Below are the code and all the weights of a small trained network. Each question names an input and a class and asks about switching units off, where a switched-off unit gives its printed mean instead of its output.

import numpy as np


def w(rows, s, z=0):
    codes = np.array(rows[::2]) - 128.0
    scale = np.full(codes.shape[1], s)
    scale[-1] = z or s
    return codes * scale


def f(y):
    return np.maximum(y, 0)


def log_softmax(a):
    a = a - a.max(-1, keepdims=True)
    return a - np.log(np.exp(a).sum(-1, keepdims=True))


def net(x, mask):
    res = np.array(x, float).reshape(1, 8) / 4 @ E
    y = f(res @ A[0][:, :-1].T + A[0][:, -1])
    res = res + np.where(mask, y, B[0][:, -1]) @ B[0][:, :-1]
    return log_softmax(res[-1] @ U[:, :-1].T + U[:, -1])


A, B = {}, {}
E = w([
[95,99,118,126,161,102,115,91,133,144,141,155],'x0',
[81,133,103,113,53,142,62,97,89,190,18,132],'x1',
[165,201,150,22,121,100,112,94,176,131,119,197],'x2',
[158,107,2,71,158,168,126,149,83,143,149,135],'x3',
[45,121,141,87,136,160,121,191,137,36,96,141],'x4',
[156,50,171,106,119,104,201,69,22,97,82,174],'x5',
[59,176,130,100,58,186,172,96,67,163,193,113],'x6',
[118,134,104,102,94,50,68,88,85,86,162,84],'x7',
],0.011)
A[0] = w([
[69,158,137,105,89,170,141,111,104,186,156,110,98],'neuron 0',
[133,188,150,33,99,126,104,113,163,172,118,180,17],'neuron 1',
[125,106,156,112,128,144,167,110,90,141,107,158,156],'neuron 2',
[128,151,120,144,150,130,125,143,180,115,190,119,133],'neuron 3',
[68,89,82,249,111,157,127,153,109,140,142,89,48],'neuron 4',
[67,153,103,119,72,155,64,114,120,210,22,124,2],'neuron 5',
[148,154,130,80,134,124,147,119,184,118,155,165,52],'neuron 6',
[96,113,129,103,149,143,121,163,141,101,133,131,83],'neuron 7',
[200,154,121,173,110,132,115,75,146,240,157,118,34],'neuron 8',
[141,124,4,78,146,172,133,144,128,145,133,129,92],'neuron 9',
[78,159,129,115,95,157,132,115,126,168,145,128,67],'neuron 10',
[86,129,117,104,125,154,136,140,129,94,102,127,65],'neuron 11',
[108,144,145,119,130,149,177,117,123,116,208,127,119],'neuron 12',
[72,165,245,187,102,102,119,101,180,141,116,113,29],'neuron 13',
[80,177,90,145,122,156,74,157,199,186,132,105,15],'neuron 14',
[107,151,114,111,101,72,65,114,112,99,165,79,233],'neuron 15',
[34,134,132,94,127,179,102,148,163,61,106,150,52],'neuron 16',
[104,128,145,145,159,212,172,158,188,212,100,186,72],'neuron 17',
[164,105,104,150,147,111,78,146,188,124,73,126,82],'neuron 18',
],0.014,0.0051)
B[0] = w([
[138,109,99,147,150,82,55,156,160,121,40,186,217],'neuron 0',
[96,125,174,119,208,198,116,97,113,164,74,23,223],'neuron 1',
[145,105,137,113,78,141,152,76,107,87,110,148,196],'neuron 2',
[172,84,157,124,135,129,176,97,110,93,152,160,205],'neuron 3',
[106,152,190,84,219,190,116,87,130,164,80,30,219],'neuron 4',
[182,104,153,142,182,136,185,144,163,70,237,145,253],'neuron 5',
[108,116,161,134,194,181,125,112,126,139,118,64,185],'neuron 6',
[113,146,136,131,125,84,165,155,126,155,142,127,165],'neuron 7',
[53,154,142,110,101,4,200,213,99,173,130,101,232],'neuron 8',
[108,130,107,119,97,216,76,164,118,213,184,200,230],'neuron 9',
[158,154,131,172,161,110,98,160,142,102,76,165,189],'neuron 10',
[112,128,136,138,121,64,153,120,124,188,125,134,163],'neuron 11',
[173,109,128,162,172,98,112,158,172,86,120,180,194],'neuron 12',
[121,116,64,96,114,229,83,167,97,215,187,201,229],'neuron 13',
[156,59,151,103,86,137,177,51,62,88,84,178,237],'neuron 14',
[131,172,81,149,31,134,123,75,172,62,144,69,213],'neuron 15',
[92,152,134,122,106,17,178,189,95,191,128,94,208],'neuron 16',
[131,179,63,142,28,102,83,63,167,39,170,46,230],'neuron 17',
[135,142,122,167,168,92,69,165,154,106,43,196,200],'neuron 18',
],0.015,0.018)
U = w([
[77,143,196,121,211,183,126,94,133,162,82,11,86],'0',
[85,129,70,120,81,205,81,163,98,221,200,184,92],'1',
[47,153,149,152,91,1,224,187,93,179,133,96,73],'2',
[189,82,178,201,214,114,204,157,216,61,251,131,253],'3',
[137,35,165,111,42,124,204,25,10,80,42,181,215],'4',
[134,139,112,226,171,73,51,167,208,94,18,180,118],'5',
[95,199,58,175,23,117,91,64,189,72,161,31,65],'6',
],0.0084,0.0055)

Each question gives the input, the list of numbers given to net, and the class t.
The units are the neurons (one row each of A and B). Each row of codes is followed by its name. A weight is (code - 128) times the scale printed after its matrix; where a second scale follows, it is the last column's (A, B and U).
mask holds one flag per neuron, in row order. A switched-off neuron (its flag False) gives its mean, the last column of its row in B, instead of its output. The means were averaged over made-up inputs and are rounded, as every weight is.
A unit's drop is (log p(t) with every unit on - log p(t) with that unit switched off) / (log p(t) with every unit on - log p(t) with every unit switched off).
most important unit: the unit with the biggest drop
top k neurons: the k neurons with the biggest drops, biggest first
drop of u: that unit's drop, to one decimal
input [-6,-5,-4,-5,8,4,4,-3], class 2: most important unit -> neuron 16
input [-2,1,7,-5,1,-4,8,3], class 5: top 3 neurons -> (neuron 0; neuron 10; neuron 4)
input [0,2,-6,2,4,-2,-3,-5], class 0: top 3 neurons -> (neuron 4; neuron 15; neuron 8)
input [-5,-4,3,8,-7,7,-4,-4], class 1: top 3 neurons -> (neuron 9; neuron 14; neuron 16)
input [3,0,-6,2,-4,-5,-3,5], class 0: top 2 neurons -> (neuron 4; neuron 17)
input [-7,2,6,0,5,-3,5,-4], class 0: top 2 neurons -> (neuron 1; neuron 8)
input [-8,3,-3,-2,-2,-4,3,-5], class 6: top 2 neurons -> (neuron 17; neuron 1)
input [-3,1,7,-1,-4,-2,8,7], class 5: top 3 neurons -> (neuron 0; neuron 10; neuron 4)
input [-4,6,3,-6,-7,6,5,-4], class 2: top 2 neurons -> (neuron 8; neuron 9)
input [-7,7,7,5,-1,5,6,-7], class 0: top 3 neurons -> (neuron 1; neuron 15; neuron 12)
input [8,8,-1,2,-4,1,-8,-3], class 3: top 2 neurons -> (neuron 5; neuron 0)
input [6,-3,7,6,-7,-4,-5,8], class 6: top 3 neurons -> (neuron 15; neuron 4; neuron 13)
input [4,-8,-7,8,6,5,8,2], class 1: drop of neuron 9 -> 4.4
input [6,-4,-8,8,-1,-1,-8,5], class 0: drop of neuron 13 -> 0.9
input [-3,1,-6,-8,-8,4,3,6], class 1: most important unit -> neuron 13
input [8,1,1,-4,8,2,-5,-1], class 2: drop of neuron 16 -> 0.4
